Below is a small trained network, with its code and all its weights. Each question gives an input and a class and asks what happens when units are switched off, that is, made to give their printed mean instead of their output.

import numpy as np


def w(rows, s, z=0):
    codes = np.array(rows[::2]) - 128.0
    scale = np.full(codes.shape[1], s)
    scale[-1] = z or s
    return codes * scale


def f(y):
    return y / 2 * (1 + np.tanh(0.7978845608 * (y + 0.044715 * y**3)))


def log_softmax(a):
    a = a - a.max(-1, keepdims=True)
    return a - np.log(np.exp(a).sum(-1, keepdims=True))


def net(x, mask):
    res = np.array(x, float).reshape(1, 8) / 4 @ E
    y = f(res @ A[0][:, :-1].T + A[0][:, -1])
    res = res + np.where(mask, y, B[0][:, -1]) @ B[0][:, :-1]
    return log_softmax(res[-1] @ U[:, :-1].T + U[:, -1])


A, B = {}, {}
E = w([
[117,139,120,113,104,111,99],'x0',
[128,129,133,136,132,133,132],'x1',
[186,78,105,169,5,186,184],'x2',
[146,119,157,137,147,164,129],'x3',
[126,133,134,124,121,129,118],'x4',
[198,241,70,160,143,165,111],'x5',
[33,155,104,70,121,218,188],'x6',
[113,134,115,134,117,113,115],'x7',
],0.013)
A[0] = w([
[183,248,71,123,150,162,115,3],'neuron 1',
[118,72,139,174,25,172,153,164],'neuron 2',
[58,157,101,64,137,198,145,10],'neuron 3',
[167,219,67,140,171,150,143,29],'neuron 4',
[61,20,159,110,154,95,139,97],'neuron 5',
[96,150,149,149,214,131,133,189],'neuron 6',
[208,118,141,175,141,39,98,27],'neuron 7',
[113,153,130,81,212,105,104,157],'neuron 8',
[79,146,141,84,208,108,84,154],'neuron 9',
[167,120,141,171,76,155,133,116],'neuron 10',
[85,171,71,68,132,206,161,98],'neuron 11',
[175,189,45,192,161,151,113,106],'neuron 12',
[185,125,85,139,31,189,177,165],'neuron 13',
[24,150,149,134,105,167,163,24],'neuron 14',
[99,197,150,117,217,89,121,134],'neuron 15',
],0.011,0.0024)
B[0] = w([
[53,126,205,62,47,176,154,241],'neuron 1',
[204,164,98,109,104,186,127,227],'neuron 2',
[148,49,158,155,222,121,101,228],'neuron 3',
[84,204,168,50,45,130,186,219],'neuron 4',
[41,233,200,9,10,201,176,254],'neuron 5',
[106,72,76,141,89,158,126,204],'neuron 6',
[183,24,215,201,198,56,46,238],'neuron 7',
[167,154,48,145,126,202,109,229],'neuron 8',
[200,151,77,102,135,189,133,247],'neuron 9',
[164,130,98,122,124,107,99,179],'neuron 10',
[206,87,200,186,247,2,105,236],'neuron 11',
[83,199,173,113,85,106,174,227],'neuron 12',
[134,56,37,170,98,157,81,239],'neuron 13',
[62,82,164,206,199,107,52,211],'neuron 14',
[180,67,30,166,103,127,60,243],'neuron 15',
],0.0083,0.013)
U = w([
[197,140,5,157,136,226,129,100],'0',
[123,168,232,88,103,199,165,250],'1',
[191,116,227,201,218,118,114,48],'2',
],0.012,0.0022)

Each question gives the input, the list of numbers given to net, and the class t.
The units are the neurons (one row each of A and B). Each row of codes is followed by its name. A weight is (code - 128) times the scale printed after its matrix; where a second scale follows, it is the last column's (A, B and U).
mask holds one flag per neuron, in row order. A switched-off neuron (its flag False) gives its mean, the last column of its row in B, instead of its output. The means were averaged over made-up inputs and are rounded, as every weight is.
A unit's drop is (log p(t) with every unit on - log p(t) with that unit switched off) / (log p(t) with every unit on - log p(t) with every unit switched off).
unit that matters most: the unit with the biggest drop
top k neurons: the k neurons with the biggest drops, biggest first
drop of u: that unit's drop, to one decimal
input [-6,1,5,4,2,-2,8,5], class 2: unit that matters most -> neuron 11
input [-6,4,6,5,8,8,-7,-4], class 1: top 3 neurons -> neuron 1; neuron 12; neuron 4
input [5,-6,3,7,-6,5,-5,-7], class 1: top 2 neurons -> neuron 11; neuron 1
input [0,2,-7,1,-6,6,-1,3], class 0: top 2 neurons -> neuron 15; neuron 8
input [-4,1,1,-3,8,6,7,4], class 2: top 3 neurons -> neuron 11; neuron 5; neuron 3
input [-6,6,-3,0,-8,5,3,-7], class 1: top 2 neurons -> neuron 1; neuron 4
input [-4,-1,-2,-6,4,3,5,8], class 2: top 2 neurons -> neuron 11; neuron 5
input [-5,6,-6,4,-2,8,7,-7], class 1: top 4 neurons -> neuron 1; neuron 4; neuron 7; neuron 12
input [6,-8,1,-8,-6,-2,0,7], class 1: top 3 neurons -> neuron 15; neuron 13; neuron 8
input [-2,1,1,1,2,1,2,-8], class 2: top 2 neurons -> neuron 5; neuron 8
input [4,-4,4,0,-8,5,6,-2], class 2: top 2 neurons -> neuron 11; neuron 5
input [-5,0,4,4,4,-4,3,-3], class 0: top 3 neurons -> neuron 13; neuron 1; neuron 2
input [-7,3,-4,8,2,-4,-3,-2], class 0: drop of neuron 12 -> 0.2
input [-1,1,4,-3,3,-2,6,2], class 2: drop of neuron 11 -> 0.3
input [5,-7,-2,-5,7,3,-1,-1], class 1: unit that matters most -> neuron 13
input [2,8,-4,0,2,-2,-3,6], class 0: drop of neuron 11 -> 0.1
